Below is a small trained network, with its code and all its weights. Each question gives an input and a class and asks what happens when units are switched off, that is, made to give their printed mean instead of their output.

import numpy as np


def w(rows, s, z=0):
    codes = np.array(rows[::2]) - 128.0
    scale = np.full(codes.shape[1], s)
    scale[-1] = z or s
    return codes * scale


def f(y):
    return y / 2 * (1 + np.tanh(0.7978845608 * (y + 0.044715 * y**3)))


def log_softmax(a):
    a = a - a.max(-1, keepdims=True)
    return a - np.log(np.exp(a).sum(-1, keepdims=True))


def net(x, mask):
    res = np.array(x, float).reshape(1, 6) / 4 @ E
    y = f(res @ A[0][:, :-1].T + A[0][:, -1])
    res = res + np.where(mask, y, B[0][:, -1]) @ B[0][:, :-1]
    return log_softmax(res[-1] @ U[:, :-1].T + U[:, -1])


A, B = {}, {}
E = w([
[110,199,64,78,194,162,201,82,192,138,147,177],'x0',
[83,125,163,142,168,104,87,191,186,44,79,112],'x1',
[41,93,187,81,39,141,49,177,52,151,30,105],'x2',
[160,93,69,95,204,126,158,104,111,80,141,146],'x3',
[130,32,3,73,96,178,131,24,70,164,118,163],'x4',
[151,150,136,124,123,207,151,146,104,102,148,150],'x5',
],0.0065)
A[0] = w([
[170,178,87,157,122,162,203,38,81,111,224,152,168],'N1',
[70,137,233,184,106,67,160,241,119,147,102,26,107],'N2',
[163,201,151,141,237,77,174,127,196,37,211,148,251],'N3',
[54,1,146,93,38,177,100,97,6,153,52,146,253],'N4',
[199,148,93,114,111,168,214,73,154,194,243,194,146],'N5',
[135,182,255,191,146,25,148,206,170,66,155,87,164],'N6',
],0.0046,0.0037)
B[0] = w([
[35,141,40,91,101,199,231,70,110,140,158,160,194],'N1',
[140,203,189,142,153,106,26,229,87,132,127,126,195],'N2',
[123,85,83,84,66,113,138,108,192,81,89,118,237],'N3',
[158,28,153,133,107,114,128,133,143,40,123,100,254],'N4',
[66,155,100,83,117,166,254,99,111,155,182,133,205],'N5',
[137,178,118,79,146,55,80,151,144,85,83,151,221],'N6',
],0.0084)
U = w([
[158,206,222,145,136,89,9,217,123,115,66,152,19],'0',
[102,163,118,116,137,213,201,94,114,239,147,180,58],'1',
[151,41,120,96,82,99,126,125,169,3,76,115,255],'2',
],0.0049,0.0035)

Each question gives the input, the list of numbers given to net, and the class t.
The units are the neurons (one row each of A and B). Each row of codes is followed by its name. A weight is (code - 128) times the scale printed after its matrix; where a second scale follows, it is the last column's (A, B and U).
mask holds one flag per neuron, in row order. A switched-off neuron (its flag False) gives its mean, the last column of its row in B, instead of its output. The means were averaged over made-up inputs and are rounded, as every weight is.
A unit's drop is (log p(t) with every unit on - log p(t) with that unit switched off) / (log p(t) with every unit on - log p(t) with every unit switched off).
The circuit of an input: a set's keep is (log p(t) with only the set's units on - log p(t) with every unit switched off) / (log p(t) with every unit on - log p(t) with every unit switched off). Starting from all 6 units, units are removed one at a time, each time the one whose removal leaves the highest keep (on an exact tie, the one counted first), for as long as the keep stays at least 0.8.
units of the circuit, in order: the units of the circuit, biggest drop first
unit that matters most: the unit with the biggest drop
top k neurons: the k neurons with the biggest drops, biggest first
drop of u: that unit's drop, to one decimal
input [1,-8,5,-2,-4,-1], class 0: unit that matters most	N3
input [2,8,2,2,-2,-1], class 0: units of the circuit, in order	[N4; N1; N2]
input [3,1,0,4,2,6], class 1: units of the circuit, in order	[N4; N6]
input [-1,-2,-7,-5,1,-7], class 1: units of the circuit, in order	[N4; N5]
input [-6,1,0,-6,1,8], class 0: units of the circuit, in order	[N3; N1]
input [-6,5,2,0,2,5], class 0: top 4 neurons	[N3; N1; N5; N2]
input [-3,-1,-8,-3,-3,8], class 1: top 3 neurons	[N4; N1; N5]
input [-5,4,-3,-2,1,3], class 0: top 2 neurons	[N4; N1]
input [-2,-7,-5,8,-5,5], class 1: drop of N3	0.0
input [8,2,0,-3,4,0], class 1: drop of N4	0.2
